Here is a tiny trained network, its code and every weight. The questions are about switching its units off for an input and a class, where a switched-off unit gives its printed mean instead of its output.

import numpy as np


def w(rows, s, z=0):
    codes = np.array(rows[::2]) - 128.0
    scale = np.full(codes.shape[1], s)
    scale[-1] = z or s
    return codes * scale


def norm(h):
    return h / np.sqrt((h * h).mean(-1, keepdims=True) + 1e-5)


def f(y):
    return np.maximum(y, 0)


def log_softmax(a):
    a = a - a.max(-1, keepdims=True)
    return a - np.log(np.exp(a).sum(-1, keepdims=True))


def net(x, mask):
    res = np.array(x, float).reshape(1, 3) / 4 @ E
    u = 0
    for l in range(4):
        y = f(norm(res) @ A[l][:, :-1].T + A[l][:, -1])
        res = res + np.where(mask[u : u + 6], y, B[l][:, -1]) @ B[l][:, :-1]
        u += 6
    return log_softmax(norm(res)[-1] @ U[:, :-1].T + U[:, -1])


A, B = {}, {}
E = w([
[92,250,252],'x0',
[4,219,128],'x1',
[240,215,126],'x2',
],0.0046)
A[0] = w([
[152,196,181,108],'L0N0',
[115,160,9,4],'L0N1',
[161,126,40,141],'L0N2',
[204,99,112,108],'L0N3',
[99,42,40,118],'L0N4',
[126,93,113,97],'L0N5',
],0.012,0.0042)
B[0] = w([
[156,167,12,212],'L0N0',
[220,87,228,173],'L0N1',
[157,2,171,204],'L0N2',
[207,150,162,193],'L0N3',
[94,144,199,254],'L0N4',
[138,193,76,157],'L0N5',
],0.0079,0.006)
A[1] = w([
[84,118,155,78],'L1N0',
[16,81,137,101],'L1N1',
[214,115,174,137],'L1N2',
[126,230,158,3],'L1N3',
[24,109,106,161],'L1N4',
[255,213,131,223],'L1N5',
],0.0084,0.0015)
B[1] = w([
[60,80,45,159],'L1N0',
[41,209,114,197],'L1N1',
[95,73,133,213],'L1N2',
[254,163,50,183],'L1N3',
[61,162,116,185],'L1N4',
[102,75,102,254],'L1N5',
],0.0088,0.0058)
A[2] = w([
[161,103,63,220],'L2N0',
[153,102,69,82],'L2N1',
[180,117,108,141],'L2N2',
[202,218,93,4],'L2N3',
[89,89,108,55],'L2N4',
[153,5,107,55],'L2N5',
],0.013,0.0014)
B[2] = w([
[65,76,125,202],'L2N0',
[157,186,253,179],'L2N1',
[65,102,63,181],'L2N2',
[149,153,11,209],'L2N3',
[128,148,99,163],'L2N4',
[102,115,119,255],'L2N5',
],0.0068,0.0074)
A[3] = w([
[160,179,87,85],'L3N0',
[156,137,79,137],'L3N1',
[41,41,109,125],'L3N2',
[100,63,93,228],'L3N3',
[112,113,6,139],'L3N4',
[156,83,131,253],'L3N5',
],0.013,0.003)
B[3] = w([
[60,125,2,170],'L3N0',
[150,45,155,170],'L3N1',
[162,124,124,254],'L3N2',
[178,178,181,231],'L3N3',
[184,250,158,233],'L3N4',
[181,107,226,193],'L3N5',
],0.0088)
U = w([
[17,202,136,242],'0',
[151,129,69,99],'1',
[199,5,250,183],'2',
[135,107,166,3],'3',
],0.015,0.0052)

Each question gives the input, the list of numbers given to net, and the class t.
The units are the neurons (one row each of A and B). Each row of codes is followed by its name. A weight is (code - 128) times the scale printed after its matrix; where a second scale follows, it is the last column's (A, B and U).
mask holds one flag per neuron, layer by layer. A switched-off neuron (its flag False) gives its mean, the last column of its row in B, instead of its output. The means were averaged over made-up inputs and are rounded, as every weight is.
A unit's drop is (log p(t) with every unit on - log p(t) with that unit switched off) / (log p(t) with every unit on - log p(t) with every unit switched off).
The circuit of an input: a set's keep is (log p(t) with only the set's units on - log p(t) with every unit switched off) / (log p(t) with every unit on - log p(t) with every unit switched off). Starting from the 12 units with the biggest drops (on a tie, the unit counted first), units are removed one at a time, each time the one whose removal leaves the highest keep (on an exact tie, the one counted first), for as long as the keep stays at least 0.8.
circuit, biggest first: the units of the circuit, biggest drop first
k most important neurons: the k neurons with the biggest drops, biggest first
k most important neurons of layer l: the k neurons of layer l with the biggest drops, biggest first
drop of u: that unit's drop, to one decimal
input [3,-2,-1], class 1: circuit, biggest first	(L0N0)
input [4,-2,-4], class 0: circuit, biggest first	(L0N3, L0N1)
input [6,5,0], class 1: circuit, biggest first	(L1N3, L0N4)
input [8,-4,-3], class 1: 2 most important neurons	(L0N2, L1N3)
input [-8,2,-6], class 0: 2 most important neurons	(L1N1, L0N4)
input [2,-6,-7], class 0: 3 most important neurons of layer 0	(L0N1, L0N2, L0N3)
input [4,-3,2], class 1: 3 most important neurons of layer 0	(L0N0, L0N2, L0N1)
input [2,-2,-3], class 0: 3 most important neurons of layer 0	(L0N3, L0N1, L0N2)
input [3,-1,1], class 1: 2 most important neurons of layer 0	(L0N2, L0N0)
input [7,3,-2], class 1: 2 most important neurons of layer 0	(L0N0, L0N4)
input [8,-4,4], class 1: drop of L3N4	-0.1
input [-4,5,4], class 2: drop of L3N5	0.0
input [5,-2,4], class 1: drop of L1N3	0.1
input [-6,3,-6], class 0: most important neuron	(L1N1)
